[[-7,11,27,41],
[-26,25,24,35],
[11,-12,66,35],
[-14,21,5,28]]
|
[[25,24],
[-12,66]]

[[13,19,-2],
[4,-46,1],
[-54,-78,6],
[6,60,1],
[-66,78,18]]
|
[[-46,1],
[-78,6]]

[[1,-67,-36],
[-17,-39,-39],
[16,30,30],
[15,-8,-36]]
|
[[-39,-39],
[30,30]]

[[-1,26,70],
[4,46,15],
[23,-18,10]]
|
[[46,15],
[-18,10]]

[[0,56,86,-16],
[-21,62,-15,10],
[13,-35,-54,-41],
[-37,-62,44,3]]
|
[[62,-15],
[-35,-54]]

[[-46,20,15,-44],
[39,-32,-46,23],
[74,11,-73,-12],
[-28,33,-40,43],
[33,-32,-40,7]]
|
[[-32,-46],
[11,-73]]

[[63,26,16,3],
[4,3,15,-22],
[-5,13,12,53],
[14,15,16,-2]]
|
[[3,15],
[13,12]]
---
[[-30,10,-56,-35],
[-64,-64,33,-3],
[9,10,21,24],
[-55,61,59,-47],
[27,14,44,52]]
|
[[-64,-64,33,-3],
[-55,61,59,-47],
[-30,10,-56,-35],
[9,10,21,24],
[27,14,44,52]]

[[-85,22,36,80,58],
[8,77,-61,-21,13],
[57,53,-13,-27,-50],
[-47,-45,-29,49,-28]]
|
[[-85,22,36,80,58],
[-47,-45,-29,49,-28],
[8,77,-61,-21,13],
[57,53,-13,-27,-50]]

[[-23,-16,-47,-4,-67,64,51],
[-5,-58,33,32,20,-56,79],
[-32,-15,-71,4,26,62,8],
[-45,19,-40,53,87,30,33]]
|
[[-45,19,-40,53,87,30,33],
[-32,-15,-71,4,26,62,8],
[-23,-16,-47,-4,-67,64,51],
[-5,-58,33,32,20,-56,79]]

[[-51,-56,-47,47,-37],
[0,-10,15,63,50],
[-72,-1,7,82,-15],
[29,-61,-49,78,-56],
[28,11,-62,62,50],
[-24,-73,4,71,13],
[-34,73,63,-6,-54],
[-3,14,63,-2,24],
[-20,25,-11,-3,-56],
[6,33,-20,32,-13]]
|
[[-72,-1,7,82,-15],
[-51,-56,-47,47,-37],
[-34,73,63,-6,-54],
[-24,-73,4,71,13],
[-20,25,-11,-3,-56],
[-3,14,63,-2,24],
[0,-10,15,63,50],
[6,33,-20,32,-13],
[28,11,-62,62,50],
[29,-61,-49,78,-56]]

[[14,51,11,-12,-19,42,6,0],
[23,11,-42,-7,14,-32,-25,28],
[11,-3,-25,30,-13,29,32,-9],
[-44,-32,29,19,-20,22,2,31],
[27,16,-37,7,64,24,-16,-12]]
|
[[-44,-32,29,19,-20,22,2,31],
[11,-3,-25,30,-13,29,32,-9],
[14,51,11,-12,-19,42,6,0],
[23,11,-42,-7,14,-32,-25,28],
[27,16,-37,7,64,24,-16,-12]]

[[-13,5,0,13,-26,27,-16,-8,-7,-54,18,16,-21],
[-21,39,-21,-18,-33,11,-20,32,-17,-64,26,-23,-20],
[-17,14,70,71,-11,15,1,-49,-7,-57,27,9,-6]]
|
[[-21,39,-21,-18,-33,11,-20,32,-17,-64,26,-23,-20],
[-17,14,70,71,-11,15,1,-49,-7,-57,27,9,-6],
[-13,5,0,13,-26,27,-16,-8,-7,-54,18,16,-21]]

[[0,15,-42,-11,66,-1,-72,11,36,-11],
[-58,0,5,6,18,8,25,7,-15,30]]
|
[[-58,0,5,6,18,8,25,7,-15,30],
[0,15,-42,-11,66,-1,-72,11,36,-11]]

[[-17,3,74,33,47,66,83,-8,28,42,53,26,23,28],
[2,16,2,-32,57,49,41,52,44,-21,44,23,39,-18],
[44,53,-16,-28,59,36,14,59,58,-5,20,-45,78,-34],
[22,31,57,34,24,34,41,-12,33,49,17,-6,9,40],
[-6,-18,23,42,-33,-9,-1,-33,-41,3,1,40,-58,23]]
|
[[-17,3,74,33,47,66,83,-8,28,42,53,26,23,28],
[-6,-18,23,42,-33,-9,-1,-33,-41,3,1,40,-58,23],
[2,16,2,-32,57,49,41,52,44,-21,44,23,39,-18],
[22,31,57,34,24,34,41,-12,33,49,17,-6,9,40],
[44,53,-16,-28,59,36,14,59,58,-5,20,-45,78,-34]]

[[2,-48],
[33,86],
[-11,-13],
[11,-50],
[16,-14],
[23,2],
[7,-2],
[5,-28]]
|
[[-11,-13],
[2,-48],
[5,-28],
[7,-2],
[11,-50],
[16,-14],
[23,2],
[33,86]]
---
[[47,2,-63],
[7,-15,10]]
|
[[2,-63],
[-15,10]]

[[3,-47,-65,46],
[8,29,64,-16],
[-12,-8,86,50],
[34,-34,61,68],
[-17,-14,-31,-13]]
|
[[-47,-65],
[29,64]]

[[-44,24,5,27,-43],
[-33,-82,-24,-9,-20]]
|
[[24,5],
[-82,-24]]

[[-57,-81,-53,-56,82],
[1,-3,-9,-42,51],
[33,-34,4,9,7]]
|
[[-81,-53],
[-3,-9]]

[[9,-10,50,4],
[-46,-21,16,-18],
[-25,-18,-32,-1],
[0,3,3,55],
[-8,-85,-10,36]]
|
[[-10,50],
[-21,16]]

[[88,-23,-4,-69],
[-71,-46,2,-89]]
|
[[-23,-4],
[-46,2]]

[[0,18,19,3,8],
[-8,26,5,-7,-1],
[-10,21,5,-2,-4],
[84,-10,28,-72,-7]]
|
[[18,19],
[26,5]]

[[85,5,-24,-20],
[-35,34,-42,-44],
[-22,21,-67,-3],
[24,-25,-24,7]]
|
[[5,-24],
[34,-42]]
